Below is a small trained network, with its code and all its weights. Each question gives an input and a target symbol and asks what happens when units are switched off, that is, made to give their printed mean instead of their output.

import numpy as np


def w(rows, s, z=0):
    codes = np.array(rows[::2]) - 128.0
    scale = np.full(codes.shape[1], s)
    scale[-1] = z or s
    return codes * scale


def softmax(a):
    e = np.exp(a - a.max(-1, keepdims=True))
    return e / e.sum(-1, keepdims=True)


def log_softmax(a):
    a = a - a.max(-1, keepdims=True)
    return a - np.log(np.exp(a).sum(-1, keepdims=True))


def net(x, mask):
    ids = ['ΛΞΠΣΨαεηθ'.index(c) for c in x.split()]
    T = len(ids)
    res = E[ids] + P[:T]
    u = 0
    for l in range(3):
        r = res
        for j in range(2):
            rows = slice(2 * j, 2 * j + 2)
            q, k, v = (r @ M[l][rows].T for M in (Q, K, V))
            z = softmax(np.where(np.tri(T) > 0, q @ k.T / 2**0.5, -1e9)) @ v
            o = O[l][rows]
            res = res + np.where(mask[u + j], z, o[:, -1]) @ o[:, :-1]
        u += 2
    return log_softmax(res[-1] @ U[:, :-1].T + U[:, -1])


Q, K, V, O = {}, {}, {}, {}
E = w([
[157,194,136,72,212,159,131,20,92,123],'Λ',
[159,113,145,63,157,203,116,200,29,236],'Ξ',
[90,60,96,101,34,228,161,157,127,64],'Π',
[118,44,153,55,152,74,53,145,65,146],'Σ',
[74,97,48,81,140,110,123,68,189,8],'Ψ',
[85,92,66,90,202,172,129,130,198,198],'α',
[31,138,158,84,212,158,58,160,116,85],'ε',
[229,152,225,126,128,69,211,232,255,67],'η',
[208,28,66,75,69,126,204,90,92,195],'θ',
],0.011)
P = w([
[122,88,120,181,132,145,128,109,118,134],'0',
[130,170,146,122,82,111,106,93,150,138],'1',
[78,117,127,59,147,125,174,125,122,135],'2',
[146,76,122,147,166,148,125,127,121,105],'3',
[103,150,142,52,106,109,154,130,134,142],'4',
[169,95,122,139,172,141,110,141,130,101],'5',
[108,154,153,26,110,106,164,136,143,139],'6',
[188,94,125,143,181,145,104,149,137,96],'7',
[103,155,163,6,113,98,172,148,152,138],'8',
[211,97,141,148,183,143,85,160,152,96],'9',
[121,144,166,45,132,102,150,144,159,118],'10',
],0.014)
Q[0] = w([
[91,166,95,247,87,125,107,126,71,143],'L0H0',
[87,218,171,109,25,79,141,141,162,168],'L0H0',
[132,130,128,91,174,179,149,150,169,74],'L0H1',
[107,116,125,169,122,94,137,136,77,149],'L0H1',
],0.012)
K[0] = w([
[6,116,70,90,100,154,120,48,47,177],'L0H0',
[158,97,83,204,150,180,50,98,103,120],'L0H0',
[165,149,162,119,123,97,148,157,172,109],'L0H1',
[94,154,91,89,115,148,117,70,88,154],'L0H1',
],0.012)
V[0] = w([
[135,157,164,254,132,196,148,162,100,121],'L0H0',
[171,40,92,132,155,9,66,59,165,130],'L0H0',
[145,126,185,194,135,53,214,193,171,99],'L0H1',
[114,114,118,145,48,149,140,151,114,76],'L0H1',
],0.0073)
O[0] = w([
[112,103,128,56,118,46,122,68,166,164,2],'L0H0',
[95,209,125,98,57,254,143,174,96,118,198],'L0H0',
[118,213,113,159,122,89,139,147,86,166,207],'L0H1',
[90,119,172,166,146,84,142,106,146,167,39],'L0H1',
],0.0088,0.0032)
Q[1] = w([
[110,161,163,109,41,128,69,89,160,189],'L1H0',
[154,107,150,248,130,137,118,112,133,128],'L1H0',
[177,137,131,121,104,149,149,135,101,156],'L1H1',
[113,105,108,89,146,173,99,136,143,130],'L1H1',
],0.016)
K[1] = w([
[140,85,81,252,149,155,72,95,80,124],'L1H0',
[44,109,121,41,135,138,183,91,90,142],'L1H0',
[136,173,124,183,127,92,162,150,135,131],'L1H1',
[150,96,162,97,92,149,155,133,169,91],'L1H1',
],0.013)
V[1] = w([
[147,195,126,144,210,174,167,76,194,206],'L1H0',
[197,125,112,158,69,132,228,2,35,74],'L1H0',
[90,68,127,105,108,194,53,86,112,139],'L1H1',
[185,114,192,101,107,156,170,173,189,78],'L1H1',
],0.0064)
O[1] = w([
[223,94,5,26,144,96,53,152,175,68,193],'L1H0',
[158,115,226,82,148,254,83,123,237,167,1],'L1H0',
[132,168,90,113,51,76,20,188,174,147,197],'L1H1',
[110,110,167,110,209,64,169,210,157,130,212],'L1H1',
],0.0063,0.0037)
Q[2] = w([
[123,178,125,142,7,99,87,56,171,157],'L2H0',
[182,93,128,243,134,140,114,116,126,88],'L2H0',
[146,100,106,140,87,146,148,147,166,141],'L2H1',
[102,116,109,145,126,137,134,130,177,162],'L2H1',
],0.013)
K[2] = w([
[127,53,91,207,132,188,63,82,90,128],'L2H0',
[37,110,114,7,124,141,160,86,95,159],'L2H0',
[127,83,104,104,87,157,114,127,83,129],'L2H1',
[92,138,103,129,119,122,98,111,135,150],'L2H1',
],0.012)
V[2] = w([
[57,159,134,136,152,125,131,89,193,2],'L2H0',
[118,61,57,181,63,167,172,106,192,148],'L2H0',
[121,79,140,109,92,124,107,197,141,112],'L2H1',
[54,144,96,101,194,169,52,78,106,153],'L2H1',
],0.0079)
O[2] = w([
[99,255,132,135,105,76,13,164,209,210,140],'L2H0',
[102,196,149,74,249,106,169,225,106,58,4],'L2H0',
[120,161,130,144,175,89,144,26,102,84,193],'L2H1',
[176,69,95,184,42,83,178,146,116,195,113],'L2H1',
],0.0082,0.0038)
U = w([
[192,63,168,61,76,181,40,129,225,104,96],'Λ',
[137,36,151,119,153,91,177,50,132,119,113],'Ξ',
[134,122,254,168,213,41,176,136,187,137,253],'Π',
[60,126,147,191,38,213,155,131,62,112,205],'Σ',
[71,189,141,146,131,182,38,195,129,132,54],'Ψ',
[168,163,17,88,161,91,139,201,87,54,111],'α',
[120,143,90,196,88,18,123,101,95,223,181],'ε',
[121,160,119,119,201,160,112,32,101,139,75],'η',
[118,80,182,81,204,228,133,166,113,138,39],'θ',
],0.0051,0.004)

Each question gives the input, a string of symbols that net reads in full, and the target symbol t.
The units are the heads (2 rows each of Q, K, V and O). Each row of codes is followed by its name. A weight is (code - 128) times the scale printed after its matrix; where a second scale follows, it is the last column's (O and U).
mask holds one flag per head, layer by layer. A switched-off head (its flag False) gives its mean, the last column of its rows in O, instead of its output. The means were averaged over made-up inputs and are rounded, as every weight is.
A unit's drop is (log p(t) with every unit on - log p(t) with that unit switched off) / (log p(t) with every unit on - log p(t) with every unit switched off).
The circuit of an input: a set's keep is (log p(t) with only the set's units on - log p(t) with every unit switched off) / (log p(t) with every unit on - log p(t) with every unit switched off). Starting from all 6 units, units are removed one at a time, each time the one whose removal leaves the highest keep (on an exact tie, the one counted first), for as long as the keep stays at least 0.8.
circuit, biggest first: the units of the circuit, biggest drop first
unit that matters most: the unit with the biggest drop
which heads matter: for each layer, one digit per head in row order, 1 if its drop is at least 0.15 and else 0, layers parted by /
input Π Λ Π Λ α, target Λ: which heads matter : 10 / 10 / 00
input α θ ε Σ Ξ Λ, target Ξ: circuit, biggest first : [L2H0; L0H0]
input Ξ Λ Ψ Σ, target Ψ: which heads matter : 10 / 00 / 10
input Λ ε α Σ Σ, target Σ: which heads matter : 10 / 10 / 00
input ε ε α ε Ξ θ, target Ξ: which heads matter : 10 / 00 / 10
input Λ Ξ Ψ Λ η α α, target ε: circuit, biggest first : [L0H1; L2H0]
input ε Π Ψ Λ Σ α Λ α θ, target α: which heads matter : 00 / 10 / 10
input α α Ψ Ξ α Π α Λ Λ, target Λ: unit that matters most : L1H0
input α ε α Σ Σ Λ α ε Π ε Λ, target ε: circuit, biggest first : [L2H0; L1H0]
input α α α Σ α Λ Ξ, target Λ: circuit, biggest first : [L1H0; L0H0; L2H0]
input α Σ α Σ, target α: circuit, biggest first : [L2H0; L1H0; L0H0]
input α Ψ α ε Ψ Ψ, target Ψ: circuit, biggest first : [L2H0; L0H0]
input α Π Ξ α Ψ ε Π α Ξ, target α: circuit, biggest first : [L1H0; L2H0]
input Ξ α Ξ Λ Ξ Λ Λ α, target Λ: circuit, biggest first : [L1H0; L2H0]
input Σ Σ α α ε, target α: which heads matter : 10 / 11 / 10
input θ θ Λ α Π, target α: circuit, biggest first : [L0H0; L2H0; L1H0]
input α θ α α, target α: circuit, biggest first : [L1H0; L2H0]
input ε α Ψ Λ ε α Λ θ Σ θ α, target θ: circuit, biggest first : [L2H0; L1H0]
input α Λ Ξ θ Σ Σ Ψ Σ Σ Σ, target Σ: which heads matter : 10 / 10 / 10
input Λ Ξ α Λ η θ α Σ ε, target Ψ: which heads matter : 01 / 01 / 01
input η Σ Σ α ε ε α ε θ, target Ξ: unit that matters most : L0H1
input α α α α Ψ Λ Λ α η Λ, target η: circuit, biggest first : [L2H1; L0H1; L1H1; L2H0]
input α α Σ α, target Σ: circuit, biggest first : [L0H0; L1H0]
input α Ψ Λ, target Ψ: circuit, biggest first : [L2H0; L0H0]
input Ψ Λ Π α θ η α Σ, target Λ: which heads matter : 11 / 01 / 11
input α α Π α Ψ α Λ Λ Π α, target Π: unit that matters most : L0H0
input η Λ Σ, target Λ: unit that matters most : L0H1
input α α Λ α α ε α, target ε: which heads matter : 10 / 10 / 11
input α ε Λ Λ Λ α Λ Π, target Λ: which heads matter : 00 / 10 / 10
